Here is a tiny trained network, its code and every weight. The questions are about switching its units off for an input and a target symbol, where a switched-off unit gives its printed mean instead of its output.

import numpy as np


def w(rows, s, z=0):
    codes = np.array(rows[::2]) - 128.0
    scale = np.full(codes.shape[1], s)
    scale[-1] = z or s
    return codes * scale


def f(y):
    return np.maximum(y, 0)


def softmax(a):
    e = np.exp(a - a.max(-1, keepdims=True))
    return e / e.sum(-1, keepdims=True)


def log_softmax(a):
    a = a - a.max(-1, keepdims=True)
    return a - np.log(np.exp(a).sum(-1, keepdims=True))


def net(x, mask):
    ids = ['αβδεηλπφψ'.index(c) for c in x.split()]
    T = len(ids)
    res = E[ids] + P[:T]
    u = 0
    for l in range(2):
        r = res
        for j in range(2):
            rows = slice(2 * j, 2 * j + 2)
            q, k, v = (r @ M[l][rows].T for M in (Q, K, V))
            z = softmax(np.where(np.tri(T) > 0, q @ k.T / 2**0.5, -1e9)) @ v
            o = O[l][rows]
            res = res + np.where(mask[u + j], z, o[:, -1]) @ o[:, :-1]
        u += 2
        y = f(res @ A[l][:, :-1].T + A[l][:, -1])
        res = res + np.where(mask[u : u + 12], y, B[l][:, -1]) @ B[l][:, :-1]
        u += 12
    return log_softmax(res[-1] @ U[:, :-1].T + U[:, -1])


Q, K, V, O, A, B = {}, {}, {}, {}, {}, {}
E = w([
[117,112,155],'α',
[171,150,160],'β',
[84,5,113],'δ',
[118,113,90],'ε',
[105,119,101],'η',
[90,146,106],'λ',
[169,122,142],'π',
[83,119,142],'φ',
[174,127,99],'ψ',
],0.022)
P = w([
[26,58,65],'0',
[177,74,56],'1',
[183,87,65],'2',
[182,106,80],'3',
[254,123,122],'4',
[200,132,105],'5',
[243,133,117],'6',
[199,143,100],'7',
],0.0073)
Q[0] = w([
[150,200,72],'0.h1',
[204,107,144],'0.h1',
[139,81,162],'0.h2',
[247,190,43],'0.h2',
],0.012)
K[0] = w([
[87,178,207],'0.h1',
[105,99,255],'0.h1',
[187,201,132],'0.h2',
[173,18,132],'0.h2',
],0.0095)
V[0] = w([
[162,89,144],'0.h1',
[157,118,7],'0.h1',
[156,157,142],'0.h2',
[86,90,100],'0.h2',
],0.015)
O[0] = w([
[124,153,254,164],'0.h1',
[201,154,159,254],'0.h1',
[113,148,149,64],'0.h2',
[183,197,28,223],'0.h2',
],0.0098,0.0062)
A[0] = w([
[182,208,84,139],'0.n1',
[163,28,180,152],'0.n2',
[112,142,184,255],'0.n3',
[112,175,185,235],'0.n4',
[195,195,155,157],'0.n5',
[163,200,121,173],'0.n6',
[144,1,72,112],'0.n7',
[153,183,189,117],'0.n8',
[60,38,47,70],'0.n9',
[201,87,156,105],'0.n10',
[196,61,156,138],'0.n11',
[120,46,152,148],'0.n12',
],0.0095,0.0058)
B[0] = w([
[181,119,130,254],'0.n1',
[129,250,85,178],'0.n2',
[209,104,59,180],'0.n3',
[196,75,2,173],'0.n4',
[131,52,173,239],'0.n5',
[196,131,107,225],'0.n6',
[81,151,92,172],'0.n7',
[68,109,77,163],'0.n8',
[97,126,139,148],'0.n9',
[72,122,144,194],'0.n10',
[66,172,118,202],'0.n11',
[150,161,104,146],'0.n12',
],0.0073,0.0093)
Q[1] = w([
[124,64,175],'1.h1',
[140,182,167],'1.h1',
[32,69,214],'1.h2',
[255,215,78],'1.h2',
],0.0093)
K[1] = w([
[110,126,174],'1.h1',
[144,5,244],'1.h1',
[241,2,211],'1.h2',
[105,160,141],'1.h2',
],0.0088)
V[1] = w([
[107,254,7],'1.h1',
[230,164,101],'1.h1',
[195,243,36],'1.h2',
[249,98,249],'1.h2',
],0.0071)
O[1] = w([
[6,27,160,219],'1.h1',
[173,106,130,231],'1.h1',
[140,108,217,254],'1.h2',
[255,29,84,18],'1.h2',
],0.008,0.014)
A[1] = w([
[38,158,87,101],'1.n1',
[86,214,157,208],'1.n2',
[240,84,91,208],'1.n3',
[179,106,237,193],'1.n4',
[162,129,93,254],'1.n5',
[110,80,245,89],'1.n6',
[106,137,94,99],'1.n7',
[1,135,4,89],'1.n8',
[53,110,164,140],'1.n9',
[116,63,181,152],'1.n10',
[199,139,65,99],'1.n11',
[147,32,122,96],'1.n12',
],0.0091,0.005)
B[1] = w([
[222,189,215,210],'1.n1',
[92,143,43,219],'1.n2',
[125,79,62,252],'1.n3',
[103,83,88,244],'1.n4',
[123,136,70,178],'1.n5',
[123,132,180,210],'1.n6',
[181,2,45,140],'1.n7',
[171,140,167,219],'1.n8',
[123,212,86,225],'1.n9',
[126,69,109,195],'1.n10',
[151,201,120,167],'1.n11',
[164,106,165,184],'1.n12',
],0.0054,0.012)
U = w([
[145,232,127,117],'α',
[143,187,60,183],'β',
[35,79,169,41],'δ',
[187,202,53,31],'ε',
[172,111,254,76],'η',
[234,201,12,117],'λ',
[123,52,109,109],'π',
[164,135,66,190],'φ',
[88,112,20,253],'ψ',
],0.0085,0.0039)

Each question gives the input, a string of symbols that net reads in full, and the target symbol t.
The units are the heads (2 rows each of Q, K, V and O) and the neurons (one row each of A and B). Each row of codes is followed by its name. A weight is (code - 128) times the scale printed after its matrix; where a second scale follows, it is the last column's (O, A, B and U).
mask holds one flag per unit, layer by layer, with each layer's heads first. A switched-off unit (its flag False) gives its mean, the last column of its rows in O or B, instead of its output. The means were averaged over made-up inputs and are rounded, as every weight is.
A unit's drop is (log p(t) with every unit on - log p(t) with that unit switched off) / (log p(t) with every unit on - log p(t) with every unit switched off).
The circuit of an input: a set's keep is (log p(t) with only the set's units on - log p(t) with every unit switched off) / (log p(t) with every unit on - log p(t) with every unit switched off). Starting from the 12 units with the biggest drops (on a tie, the unit counted first), units are removed one at a time, each time the one whose removal leaves the highest keep (on an exact tie, the one counted first), for as long as the keep stays at least 0.8.
units of the circuit, in order: the units of the circuit, biggest drop first
unit that matters most: the unit with the biggest drop
top k neurons: the k neurons with the biggest drops, biggest first
top k neurons in layer l: the k neurons of layer l with the biggest drops, biggest first
which heads matter: for each layer, one digit per head in row order, 1 if its drop is at least 0.15 and else 0, layers parted by /
input η ψ β, target η: which heads matter => 11 / 01
input φ ε β π π φ α, target α: unit that matters most => 0.h1
input ψ α ε, target λ: units of the circuit, in order => (1.h1; 1.h2; 0.h1)
input λ φ ε, target δ: which heads matter => 11 / 11
input λ β ψ β ε α ε, target δ: units of the circuit, in order => (0.h2; 0.h1; 1.h2)
input ψ ε ψ φ, target λ: units of the circuit, in order => (0.h1; 1.h1; 1.h2; 0.n5)
input η φ ψ π, target η: units of the circuit, in order => (0.h2; 1.h2)
input ψ ψ φ φ ψ η, target λ: top 2 neurons => (0.n5; 1.n11)
input η λ β α α π η, target η: top 2 neurons in layer 1 => (1.n2; 1.n3)
input ψ α ε φ η η, target λ: units of the circuit, in order => (1.h1; 1.h2; 0.h1; 0.n2)
input φ φ η φ, target α: top 2 neurons in layer 1 => (1.n1; 1.n9)
input ψ π ψ φ π, target λ: units of the circuit, in order => (1.h1; 1.h2)
input ψ φ η β, target λ: top 2 neurons => (0.n2; 1.n11)
input φ φ ε, target α: top neuron => (1.n1)
input ψ η ψ φ β ε ε, target λ: top 3 neurons => (0.n5; 1.n11; 0.n2)
input ε α α φ φ π, target π: top 2 neurons => (0.n5; 1.n9)
input λ φ φ φ φ, target δ: which heads matter => 11 / 11
input φ η ψ φ α, target α: which heads matter => 10 / 01
input ψ π α, target λ: top 2 neurons => (0.n5; 0.n7)
input ψ ψ φ φ λ, target λ: unit that matters most => 1.h1
input ε ψ β φ η ε φ η, target π: top 2 neurons in layer 0 => (0.n7; 0.n3)
input φ ψ φ φ β, target α: which heads matter => 11 / 01
input ε ψ ψ, target π: top 3 neurons => (1.n4; 1.n3; 1.n1)
input ε ε π, target π: top 3 neurons in layer 1 => (1.n4; 1.n1; 1.n3)
input φ π φ λ, target α: top 2 neurons => (1.n1; 0.n5)
input ε φ λ, target π: top 2 neurons in layer 0 => (0.n7; 0.n5)
